Below are the code and all the weights of a small trained network. Each question names an input and a target symbol and asks about switching units off, where a switched-off unit gives its printed mean instead of its output.

import numpy as np


def w(rows, s, z=0):
    codes = np.array(rows[::2]) - 128.0
    scale = np.full(codes.shape[1], s)
    scale[-1] = z or s
    return codes * scale


def f(y):
    return np.maximum(y, 0)


def softmax(a):
    e = np.exp(a - a.max(-1, keepdims=True))
    return e / e.sum(-1, keepdims=True)


def log_softmax(a):
    a = a - a.max(-1, keepdims=True)
    return a - np.log(np.exp(a).sum(-1, keepdims=True))


def net(x, mask):
    ids = ['αγδεζηθλμξστφψω'.index(c) for c in x.split()]
    T = len(ids)
    res = E[ids] + P[:T]
    q, k, v = (res @ M[0].T for M in (Q, K, V))
    z = softmax(np.where(np.tri(T) > 0, q @ k.T / 2**0.5, -1e9)) @ v
    res = res + np.where(mask[0], z, O[0][:, -1]) @ O[0][:, :-1]
    y = f(res @ A[0][:, :-1].T + A[0][:, -1])
    res = res + np.where(mask[1:25], y, B[0][:, -1]) @ B[0][:, :-1]
    return log_softmax(res[-1] @ U[:, :-1].T + U[:, -1])


Q, K, V, O, A, B = {}, {}, {}, {}, {}, {}
E = w([
[89,113,133,156,121,174,157,125,106],'α',
[98,119,125,152,124,185,173,123,102],'γ',
[2,145,129,198,135,162,141,145,124],'δ',
[174,127,150,116,142,113,176,84,111],'ε',
[109,86,145,175,123,190,121,106,106],'ζ',
[62,109,154,175,144,112,140,121,96],'η',
[131,102,131,139,120,163,157,114,118],'θ',
[190,55,110,129,122,254,162,94,121],'λ',
[185,140,189,143,242,63,131,41,146],'μ',
[110,76,134,140,143,135,183,146,88],'ξ',
[99,64,159,142,116,92,147,164,94],'σ',
[138,111,141,191,220,163,88,95,172],'τ',
[146,179,104,134,195,205,223,185,152],'φ',
[220,54,122,72,143,104,179,163,84],'ψ',
[188,99,174,94,113,68,116,205,156],'ω',
],0.017)
P = w([
[90,116,132,100,109,119,155,87,134],'0',
[152,137,143,141,133,181,11,79,21],'1',
[108,51,163,140,125,91,179,54,166],'2',
[191,143,111,180,191,75,72,199,75],'3',
[55,37,203,60,141,146,166,63,161],'4',
[183,58,194,219,205,133,125,158,133],'5',
[24,48,190,3,152,134,147,105,148],'6',
],0.015)
Q[0] = w([
[192,208,4,147,100,96,60,178,72],'h1',
[88,138,129,29,154,152,77,114,103],'h1',
],0.014)
K[0] = w([
[93,207,129,131,41,144,117,10,54],'h1',
[24,2,251,80,133,153,253,23,251],'h1',
],0.0092)
V[0] = w([
[2,193,56,227,193,159,110,78,153],'h1',
[19,113,243,180,96,40,66,172,96],'h1',
],0.0084)
O[0] = w([
[43,150,248,32,128,215,119,181,128,99],'h1',
[209,140,204,176,61,205,129,35,110,4],'h1',
],0.014,0.0046)
A[0] = w([
[151,191,88,180,94,149,99,110,165,58],'n1',
[130,139,207,133,126,174,113,135,125,70],'n2',
[131,89,85,165,154,146,102,162,77,134],'n3',
[120,192,128,115,48,124,192,56,213,56],'n4',
[130,118,172,106,67,105,147,95,158,88],'n5',
[135,221,154,72,101,70,185,69,215,105],'n6',
[98,182,111,117,141,124,151,182,97,157],'n7',
[134,170,151,99,81,118,148,152,112,13],'n8',
[184,152,155,181,169,104,59,157,100,100],'n9',
[206,149,141,217,105,160,98,126,53,110],'n10',
[98,108,114,202,146,154,177,142,109,153],'n11',
[116,122,129,89,87,144,136,75,193,45],'n12',
[88,75,102,91,136,84,127,91,190,79],'n13',
[145,92,106,148,114,158,160,132,144,120],'n14',
[156,164,90,186,92,110,102,120,124,9],'n15',
[136,161,168,93,118,154,119,173,163,57],'n16',
[150,108,114,125,73,112,129,61,113,37],'n17',
[123,248,100,84,72,130,245,107,205,105],'n18',
[143,154,148,95,137,57,159,100,102,115],'n19',
[135,169,198,80,106,130,146,136,160,87],'n20',
[80,147,126,140,144,109,114,90,37,143],'n21',
[99,146,117,80,156,182,164,152,184,128],'n22',
[110,138,163,53,85,125,177,108,159,53],'n23',
[174,187,115,84,63,72,126,139,112,64],'n24',
],0.011,0.012)
B[0] = w([
[180,76,150,109,163,101,153,172,118,150],'n1',
[179,162,94,90,117,122,146,180,144,250],'n2',
[135,165,180,110,154,88,103,99,121,250],'n3',
[153,138,70,61,71,93,91,194,8,146],'n4',
[136,125,112,39,176,113,79,98,115,165],'n5',
[138,138,65,126,222,101,185,69,46,134],'n6',
[156,92,145,129,123,149,111,96,147,197],'n7',
[118,143,151,134,176,113,179,101,74,136],'n8',
[114,110,99,97,77,160,151,114,68,174],'n9',
[85,182,112,168,121,98,169,113,169,215],'n10',
[146,103,108,82,100,167,81,108,122,224],'n11',
[105,178,128,122,120,82,117,134,139,152],'n12',
[113,192,97,152,126,219,153,159,124,231],'n13',
[72,127,163,118,127,113,83,138,92,183],'n14',
[168,103,209,40,165,131,172,174,124,165],'n15',
[128,77,112,132,93,101,121,94,113,189],'n16',
[75,104,113,136,163,101,103,210,125,175],'n17',
[126,137,105,168,152,88,112,252,23,135],'n18',
[113,124,142,148,138,162,75,130,117,147],'n19',
[158,85,76,93,131,127,150,79,132,209],'n20',
[208,108,108,124,147,118,171,128,122,165],'n21',
[100,114,151,174,112,63,130,102,95,234],'n22',
[160,204,152,195,193,127,70,144,147,184],'n23',
[105,123,136,131,145,182,103,66,141,133],'n24',
],0.011,0.015)
U = w([
[128,3,131,106,92,206,149,93,72,47],'α',
[145,148,114,90,109,140,152,137,169,51],'γ',
[128,182,167,137,109,162,117,187,98,95],'δ',
[80,146,228,84,160,99,90,107,183,164],'ε',
[71,149,53,78,105,143,209,137,194,162],'ζ',
[146,166,158,214,99,150,87,102,103,199],'η',
[79,177,222,143,162,190,149,202,82,123],'θ',
[136,148,165,181,111,168,104,130,103,166],'λ',
[112,135,148,123,129,120,174,137,151,74],'μ',
[133,162,168,153,121,179,125,169,121,165],'ξ',
[216,132,113,213,158,155,13,184,184,236],'σ',
[99,127,98,136,53,86,92,62,123,107],'τ',
[105,110,142,137,134,179,152,69,84,31],'φ',
[133,181,143,186,107,120,164,145,140,202],'ψ',
[133,102,115,113,121,91,170,135,150,1],'ω',
],0.0068,0.004)

Each question gives the input, a string of symbols that net reads in full, and the target symbol t.
The units are the heads (2 rows each of Q, K, V and O) and the neurons (one row each of A and B). Each row of codes is followed by its name. A weight is (code - 128) times the scale printed after its matrix; where a second scale follows, it is the last column's (O, A, B and U).
mask holds one flag per unit, heads first, then neurons. A switched-off unit (its flag False) gives its mean, the last column of its rows in O or B, instead of its output. The means were averaged over made-up inputs and are rounded, as every weight is.
A unit's drop is (log p(t) with every unit on - log p(t) with that unit switched off) / (log p(t) with every unit on - log p(t) with every unit switched off).
The circuit of an input: a set's keep is (log p(t) with only the set's units on - log p(t) with every unit switched off) / (log p(t) with every unit on - log p(t) with every unit switched off). Starting from the 12 units with the biggest drops (on a tie, the unit counted first), units are removed one at a time, each time the one whose removal leaves the highest keep (on an exact tie, the one counted first), for as long as the keep stays at least 0.8.
circuit, biggest first: the units of the circuit, biggest drop first
most important unit: the unit with the biggest drop
k most important neurons: the k neurons with the biggest drops, biggest first
input α δ θ μ, target γ: 2 most important neurons : n2, n20
input δ ψ τ δ λ τ γ, target ε: circuit, biggest first : h1, n13
input λ λ ξ, target α: 3 most important neurons : n23, n10, n3
input λ λ δ, target ζ: circuit, biggest first : h1
input ω φ τ, target ω: circuit, biggest first : h1, n10, n15, n1
input σ λ λ λ τ η, target σ: circuit, biggest first : h1, n10
input λ ψ σ ψ λ γ, target ω: circuit, biggest first : h1, n15
input λ τ ξ φ τ, target θ: circuit, biggest first : h1, n13
input ξ μ μ σ λ φ ξ, target θ: circuit, biggest first : n13, h1, n20
input λ λ θ δ τ ψ, target γ: circuit, biggest first : n2, h1, n20, n10
input τ σ σ, target ε: 4 most important neurons : n13, n5, n23, n9
input ε σ δ τ ψ, target σ: 2 most important neurons : n19, n17
input τ φ λ δ ε, target ζ: 3 most important neurons : n13, n23, n3
input μ δ ξ η μ τ, target ζ: most important neuron : n10
input λ ε δ σ ψ σ, target ψ: 2 most important neurons : n10, n20
input ζ λ λ λ δ σ ω, target ω: 2 most important neurons : n10, n15
input δ τ η λ δ μ ξ, target α: 4 most important neurons : n3, n10, n23, n2
input δ λ λ τ ε ζ, target α: circuit, biggest first : h1, n23, n3, n13
input λ τ σ λ, target α: 2 most important neurons : n16, n10
input λ λ λ δ σ φ, target γ: most important unit : n2
input δ ξ τ λ ξ, target ε: 4 most important neurons : n23, n13, n5, n9
input δ ω ω σ λ ψ, target ψ: circuit, biggest first : n10, h1
